Here is a tiny trained network, its code and every weight. The questions are about switching its units off for an input and a target symbol, where a switched-off unit gives its printed mean instead of its output.

import numpy as np


def w(rows, s, z=0):
    codes = np.array(rows[::2]) - 128.0
    scale = np.full(codes.shape[1], s)
    scale[-1] = z or s
    return codes * scale


def norm(h):
    return h / np.sqrt((h * h).mean(-1, keepdims=True) + 1e-5)


def f(y):
    return np.maximum(y, 0)


def softmax(a):
    e = np.exp(a - a.max(-1, keepdims=True))
    return e / e.sum(-1, keepdims=True)


def log_softmax(a):
    a = a - a.max(-1, keepdims=True)
    return a - np.log(np.exp(a).sum(-1, keepdims=True))


def net(x, mask):
    ids = ['ΞΠΣΨΩαβγζηθλμτφ'.index(c) for c in x.split()]
    T = len(ids)
    res = E[ids] + P[:T]
    r = norm(res)
    for j in range(2):
        rows = slice(2 * j, 2 * j + 2)
        q, k, v = (r @ M[0][rows].T for M in (Q, K, V))
        z = softmax(np.where(np.tri(T) > 0, q @ k.T / 2**0.5, -1e9)) @ v
        o = O[0][rows]
        res = res + np.where(mask[j], z, o[:, -1]) @ o[:, :-1]
    y = f(norm(res) @ A[0][:, :-1].T + A[0][:, -1])
    res = res + np.where(mask[2:6], y, B[0][:, -1]) @ B[0][:, :-1]
    return log_softmax(norm(res)[-1] @ U[:, :-1].T + U[:, -1])


Q, K, V, O, A, B = {}, {}, {}, {}, {}, {}
E = w([
[58,163,125,131,77,102,118,88],'Ξ',
[128,89,127,92,158,48,99,111],'Π',
[146,97,105,83,156,49,170,66],'Σ',
[113,100,111,69,133,95,159,91],'Ψ',
[31,117,134,94,51,94,111,252],'Ω',
[83,193,59,28,121,192,126,153],'α',
[172,157,184,115,94,133,122,90],'β',
[173,171,97,195,188,104,99,169],'γ',
[89,52,116,78,143,141,96,63],'ζ',
[108,106,105,91,178,96,62,102],'η',
[121,182,69,155,96,88,56,127],'θ',
[69,83,131,117,158,113,74,109],'λ',
[88,73,107,93,195,83,108,67],'μ',
[49,73,97,111,165,123,107,65],'τ',
[57,158,151,210,160,38,156,90],'φ',
],0.017)
P = w([
[115,1,37,167,77,37,72,176],'0',
[89,88,119,79,153,76,97,47],'1',
[162,55,66,172,78,73,117,174],'2',
[110,129,147,66,163,103,103,57],'3',
[194,100,90,173,75,93,140,183],'4',
[140,185,175,72,152,139,110,90],'5',
],0.01)
Q[0] = w([
[165,106,74,99,108,115,100,160],'head 1',
[152,54,54,195,104,146,154,232],'head 1',
[195,2,109,200,147,209,188,210],'head 2',
[185,69,77,225,95,151,124,141],'head 2',
],0.012)
K[0] = w([
[164,126,105,103,141,115,109,144],'head 1',
[133,24,99,93,158,96,124,105],'head 1',
[128,6,95,103,159,122,131,111],'head 2',
[146,62,100,106,144,109,98,87],'head 2',
],0.019)
V[0] = w([
[200,123,213,106,109,153,97,73],'head 1',
[77,148,111,136,44,89,106,103],'head 1',
[160,147,135,254,117,114,126,39],'head 2',
[175,177,37,73,110,162,76,107],'head 2',
],0.0094)
O[0] = w([
[124,17,163,39,161,109,113,1,75],'head 1',
[169,125,201,104,3,169,163,76,254],'head 1',
[30,160,151,197,133,138,15,65,113],'head 2',
[130,129,28,89,83,131,58,95,152],'head 2',
],0.0091,0.0064)
A[0] = w([
[162,49,116,91,107,155,109,224,63],'neuron 1',
[95,82,67,213,176,137,143,141,85],'neuron 2',
[98,147,74,146,173,84,103,112,2],'neuron 3',
[116,66,254,125,113,156,107,89,117],'neuron 4',
],0.0099,0.004)
B[0] = w([
[104,176,195,115,209,163,95,87,248],'neuron 1',
[143,108,105,144,101,193,190,88,196],'neuron 2',
[169,247,148,87,173,53,125,146,161],'neuron 3',
[191,158,107,170,160,169,163,192,253],'neuron 4',
],0.013,0.005)
U = w([
[144,115,54,122,86,99,67,167,163],'Ξ',
[95,137,154,192,117,62,198,97,133],'Π',
[119,247,97,130,185,133,89,110,99],'Σ',
[131,113,188,150,179,49,125,149,129],'Ψ',
[78,76,137,98,83,123,126,206,255],'Ω',
[67,161,122,112,34,123,81,80,132],'α',
[185,184,189,155,53,193,130,100,68],'β',
[136,100,176,100,149,176,112,38,107],'γ',
[102,69,71,151,130,199,172,156,216],'ζ',
[107,170,189,66,148,153,243,148,115],'η',
[170,112,55,190,189,153,127,207,162],'θ',
[87,194,224,196,199,183,175,109,68],'λ',
[101,172,83,143,207,145,226,97,102],'μ',
[142,181,29,54,121,205,131,166,67],'τ',
[159,66,86,144,113,46,158,152,141],'φ',
],0.012,0.0073)

Each question gives the input, a string of symbols that net reads in full, and the target symbol t.
The units are the heads (2 rows each of Q, K, V and O) and the neurons (one row each of A and B). Each row of codes is followed by its name. A weight is (code - 128) times the scale printed after its matrix; where a second scale follows, it is the last column's (O, A, B and U).
mask holds one flag per unit, heads first, then neurons. A switched-off unit (its flag False) gives its mean, the last column of its rows in O or B, instead of its output. The means were averaged over made-up inputs and are rounded, as every weight is.
A unit's drop is (log p(t) with every unit on - log p(t) with that unit switched off) / (log p(t) with every unit on - log p(t) with every unit switched off).
The circuit of an input: a set's keep is (log p(t) with only the set's units on - log p(t) with every unit switched off) / (log p(t) with every unit on - log p(t) with every unit switched off). Starting from all 6 units, units are removed one at a time, each time the one whose removal leaves the highest keep (on an exact tie, the one counted first), for as long as the keep stays at least 0.8.
units of the circuit, in order: the units of the circuit, biggest drop first
k most important neurons: the k neurons with the biggest drops, biggest first
heads that matter: for each layer, one digit per head in row order, 1 if its drop is at least 0.15 and else 0, layers parted by /
input γ ζ β θ η, target Σ: heads that matter : 10
input β Ω λ Ξ, target β: most important neuron : neuron 4
input λ α β Σ, target γ: heads that matter : 11
input ζ γ λ, target λ: heads that matter : 00
input Ω Ψ μ τ Σ η, target η: heads that matter : 01
input β Ω β Ψ, target γ: heads that matter : 11
input α Π β γ Ψ Ψ, target Σ: units of the circuit, in order : head 2; head 1
input φ τ η λ τ Σ, target λ: heads that matter : 01
input η Ψ τ λ, target θ: heads that matter : 00
input Ξ α τ γ Ψ τ, target Σ: units of the circuit, in order : neuron 3; head 1
input τ η Ω γ λ λ, target Σ: heads that matter : 10
input γ α Ψ, target η: heads that matter : 11
input Ψ Σ Ξ τ ζ, target γ: units of the circuit, in order : neuron 1; head 2; neuron 4
input Ξ ζ φ τ, target λ: heads that matter : 01
input Ω Ψ ζ Π Σ τ, target η: heads that matter : 01
input β β α Σ, target τ: units of the circuit, in order : head 2
input β Ψ Ω ζ Ξ, target α: 2 most important neurons : neuron 1; neuron 2
input Ψ Π β Ψ, target γ: heads that matter : 11
input η Ξ Σ γ Ψ Ψ, target Σ: units of the circuit, in order : head 1; head 2
input φ Ω Ξ ζ, target β: units of the circuit, in order : head 1
input α Ψ λ γ μ, target μ: units of the circuit, in order : head 1; neuron 2; neuron 4; neuron 3
input λ γ Ω λ μ, target μ: 3 most important neurons : neuron 2; neuron 3; neuron 4
input β λ β β γ λ, target Σ: 3 most important neurons : neuron 3; neuron 4; neuron 1
input Ξ β τ μ Ξ τ, target β: 2 most important neurons : neuron 4; neuron 1
